grid = [117 127 117 112 112 152 102 127 103 134 153 112 118 126]
The third entry from the right?
Answer: 112
The fifth-last entry -> 134
The first entry from the left is 117
The first entry from the right?
Answer: 126

W = [131 116 122 100 120 104 131]
The entry just left of the smallest entry: 122
Report the entry just left of 120.
100

x =
[[126 125 123 125 139 132 141 119 122 120 123 133 125 131 134 131]
 [123 119 131 123 128 128 114 131 128 135 122 134 128 112 134 133]
 [122 124 135 126 129 126 126 132 127 132 122 131 138 120 128 128]
 [116 124 137 129 144 150 142 128 136 126 131 122 110 122 131 126]
 [131 127 123 126 120 122 125 126 135 134 132 134 128 129 122 128]
 [126 134 116 124 125 120 128 111 130 127 118 130 117 141 115 155]
 [134 126 128 130 127 122 129 132 122 128 127 127 135 132 126 130]
 [125 126 130 120 116 118 117 130 127 135 122 141 128 123 122 137]
 [143 127 134 130 114 111 110 147 114 121 122 136 155 119 135 115]
 [126 111 129 118 138 132 132 132 113 136 127 137 131 128 133 128]
 [130 122 129 129 125 122 125 131 121 123 127 133 131 124 124 125]
 [124 125 119 120 117 129 123 121 135 156 133 136 122 124 126 132]
 [126 129 125 130 122 133 130 117 131 129 122 122 122 128 123 134]]
Which number is the largest entry in the last row?
Answer: 134
The entry in the top-right corner -> 131
The bottom entry of the column that holds the largest entry is 129
Which number is the smallest entry in the last column?
Answer: 115
Which number is the fourth-last entry, reading row by row?
Answer: 122
The top-left entry -> 126
Which number is the 5th entry in reading order?
Answer: 139
The bottom-left entry is 126
The entry just right of the largest entry is 133
The second entry in reading order -> 125
The smallest entry in the last row -> 117
Which number is the largest entry in the first row?
Answer: 141
Which number is the third entry on the diagonal from the top-right corner?
Answer: 120
The maximum -> 156
Which number is the entry directly above the largest entry?
Answer: 123
Which number is the 3rd entry from the end, reading row by row?
Answer: 128
The entry directly above 142: 126
The 3rd entry, reading row by row -> 123
Which number is the last entry of the largest entry's row?
Answer: 132
Which number is the largest entry in the first column?
Answer: 143
The entry just left of the largest entry is 135
Which number is the smallest entry in the first row?
Answer: 119
Which number is the fifth-last entry, reading row by row?
Answer: 122
Which number is the entry directly above 144?
Answer: 129
Which number is the first entry of the largest entry's row?
Answer: 124
The 2nd entry on the main diagonal: 119
Which number is the smallest entry in the first column?
Answer: 116

Read these off the array that follows. Rows and columns are numbered from 1.
1) Report the bottom-left entry.
2) Report the entry in the bottom-right corner.
3) Report the entry at row 2, column 2.
4) Report the entry in row 3 and column 3.
5) Report the top-right entry.
6) Report the top entry of the column that holds the smallest entry.
7) Report the entry at row 3, column 1.
8) Report the entry at row 2, column 1.
[[128 118 121 115 146 135 125]
 [120 143 123 124 121 128 129]
 [124 125 130 118 124 146 141]
 [134 125 135 137 126 122 128]
 [125 140 142 127 127 127 124]
 [124 102 118 123 127 136 128]
 [132 127 139 131 129 128 132]
 [132 123 129 130 125 129 136]
 [125 125 134 129 122 129 129]
 [123 114 138 129 127 131 111]]
1) 123
2) 111
3) 143
4) 130
5) 125
6) 118
7) 124
8) 120

Questions about the matrix below. Indices start at 1.
1) Which number is the entry just right of the largest entry?
2) Which number is the entry in the top-right corner?
3) Which number is the entry in row 2 and column 1?
4) Which number is the entry directly below 143?
5) Which number is the entry in row 3 and column 3?
6) Which number is the bottom entry of the column that holds the smallest entry?
7) Which number is the entry in row 1 and column 1?
8) Which number is the bottom-left entry?
[[124 133 125 120 125 119 129 124 131 138 132 138 133 122 125]
 [132 135 127 125 117 124 131 130 135 132 131 116 125 135 141]
 [128 140 135 127 125 127 123 119 144 129 126 127 113 129 133]
 [111 130 131 114 125 126 131 135 123 112 122 153 112 135 127]
 [129 126 125 133 123 125 126 138 121 131 132 126 127 123 141]
 [107 128 133 126 127 123 139 117 129 127 117 135 130 125 143]
 [127 116 135 126 109 112 132 111 138 106 116 139 142 112 127]
 [120 131 137 138 134 134 134 138 128 132 129 135 124 135 132]]
1) 112
2) 125
3) 132
4) 127
5) 135
6) 132
7) 124
8) 120

[[110 133 111 143]
 [107 135 113 145]
 [149 118 113 127]
 [108 138 142 130]
 [124 120 109 114]]
The entry directly below the largest entry is 108
The second entry from the end, reading row by row is 109
The top-right entry: 143
Which number is the entry in the top-left corner?
Answer: 110
Which number is the second entry on the main diagonal?
Answer: 135
Which number is the bottom entry of the column that holds the largest entry?
Answer: 124
The bottom-right entry is 114
Which number is the entry directly above 142?
Answer: 113

[[109 147 104 152 113 144 126 116 122 105 117]
 [128 119 135 117 114 119 149 142 112 152 105]
 [104 134 142 104 110 126 104 124 136 100 123]
 [135 142 106 116 148 136 144 150 118 107 117]
 [122 114 115 120 120 118 142 133 104 130 115]
 [124 103 148 104 131 148 154 147 103 147 106]
 [138 143 124 129 151 137 145 114 146 114 148]]
Rows and columns are numbered from 1.
Report the entry in the bottom-right corner.
Answer: 148
The entry directly above the largest entry is 142
Report the entry directly below 154.
Answer: 145
The top entry of the column that holds the smallest entry is 105
The entry in row 1 and column 2 is 147
The entry directly above the centre entry is 126
Report the entry just left of the largest entry.
Answer: 148
The entry directly above the smallest entry -> 152
The entry just left of 151: 129
Report the entry just left of the smallest entry.
Answer: 136
The top-left entry -> 109
The entry at row 1, column 3 is 104
Report the entry just right of the centre entry.
Answer: 144
Report the entry in row 2 and column 3.
Answer: 135
The entry just left of 137: 151
Report the entry in the top-right corner.
Answer: 117
Report the entry directly below the centre entry.
Answer: 118
The entry at row 3, column 1: 104
The entry in the bottom-left corner -> 138
Report the maximum.
Answer: 154
The entry in row 2 and column 1: 128
The entry directly above 107 -> 100
The entry directly above 151 -> 131

[121 129 134 125 129 134 129 137 127 123 130 136 120 134  98 123]
Read off the third smallest entry.
Answer: 121
Read off the 2nd entry from the right.
Answer: 98
The 3rd entry from the left -> 134
The third entry from the right -> 134
Read off the 5th entry.
Answer: 129

[102 118 143 142]
Read off the 2nd entry from the right.
A: 143
Read off the 3rd largest entry.
A: 118
The entry just right of the largest entry -> 142

[[116 118 131 136 126 110 107 124 148 158 145 121]
 [152 134 117 116 129 136 129 113 106 120 144 157]]
Rows and columns are numbered from 1.
Find the minimum.
Answer: 106
The entry just left of the largest entry is 148
Find the entry at row 1, column 2.
Answer: 118
The maximum is 158
Find the entry just right of the largest entry.
Answer: 145
Find the top-left entry.
Answer: 116
Find the bottom-right entry.
Answer: 157
The entry in row 2 and column 2: 134

Read these off the table that follows. Counting starts at 1.
1) Read off the top-right entry.
2) Read off the entry in the top-left corner.
3) Read off the bottom-left entry.
4) Read off the top entry of the column that holds the largest entry.
5) Read off the entry at row 3, column 1.
6) Read off the bottom-right entry.
7) Read off the entry in row 2 and column 1.
8) Read off the entry at row 3, column 2.
[[130 135 137 137 134 140 130 124 115 124 123 112 131 122 130 132]
 [126 135 135 134 129 140 133 125 119 124 120 114 129 125 127 136]
 [129 137 146 137 125 135 140 125 116 118 119 106 128 132 132 140]
 [126 136 134 133 130 140 133 125 119 124 121 114 128 123 127 136]
 [125 134 141 136 128 139 136 126 120 120 118 109 131 130 129 137]
 [124 140 132 131 136 141 133 120 120 127 121 110 125 121 129 137]
 [128 133 130 131 129 143 127 128 118 130 121 122 133 120 124 131]
 [126 136 133 135 133 141 130 123 118 125 121 113 129 121 128 133]
 [124 139 143 127 129 143 140 127 125 124 117 111 129 131 130 141]
 [125 137 136 136 130 138 138 122 120 118 122 108 124 124 128 138]
 [128 134 135 136 126 138 133 125 116 122 121 114 129 125 127 136]
 [125 137 139 124 127 145 135 130 125 128 117 119 133 128 126 137]
 [127 135 138 131 129 142 132 127 120 126 119 115 133 126 128 134]
 [132 140 144 136 134 137 134 121 110 125 121 106 130 128 136 139]]
1) 132
2) 130
3) 132
4) 137
5) 129
6) 139
7) 126
8) 137

X =
[[140 139 111 125]
 [136 126 127 133]
 [122 137 139 150]
 [123 112 136 136]
 [127 113 132 131]
 [126 108 134 133]
 [132 117 129 127]
 [131 132 123 136]
 [135 130 120 138]
 [141 135 109 122]
 [129 113 131 133]
 [125 142 127 123]
 [118 134 139 133]
 [125 121 136 142]
 [126 138 127 127]]
Counting starts at 1.
Read off the entry in the top-left corner.
140
Read off the bottom-right entry.
127
Read off the entry in row 2 and column 1.
136
The entry in row 1 and column 3: 111
The smallest entry -> 108
The entry in the bottom-left corner -> 126
The entry directly above 120 -> 123
The top-right entry: 125
The entry directly above the largest entry: 133
The entry directly below the largest entry is 136
Read off the entry in row 3 and column 2.
137
Read off the entry directly below the smallest entry.
117
The entry directly above 109 is 120
Read off the entry at row 1, column 2.
139
The entry just right of 117: 129
Read off the entry at row 2, column 2.
126
Read off the entry just left of the smallest entry.
126
Read off the entry just right of the smallest entry.
134
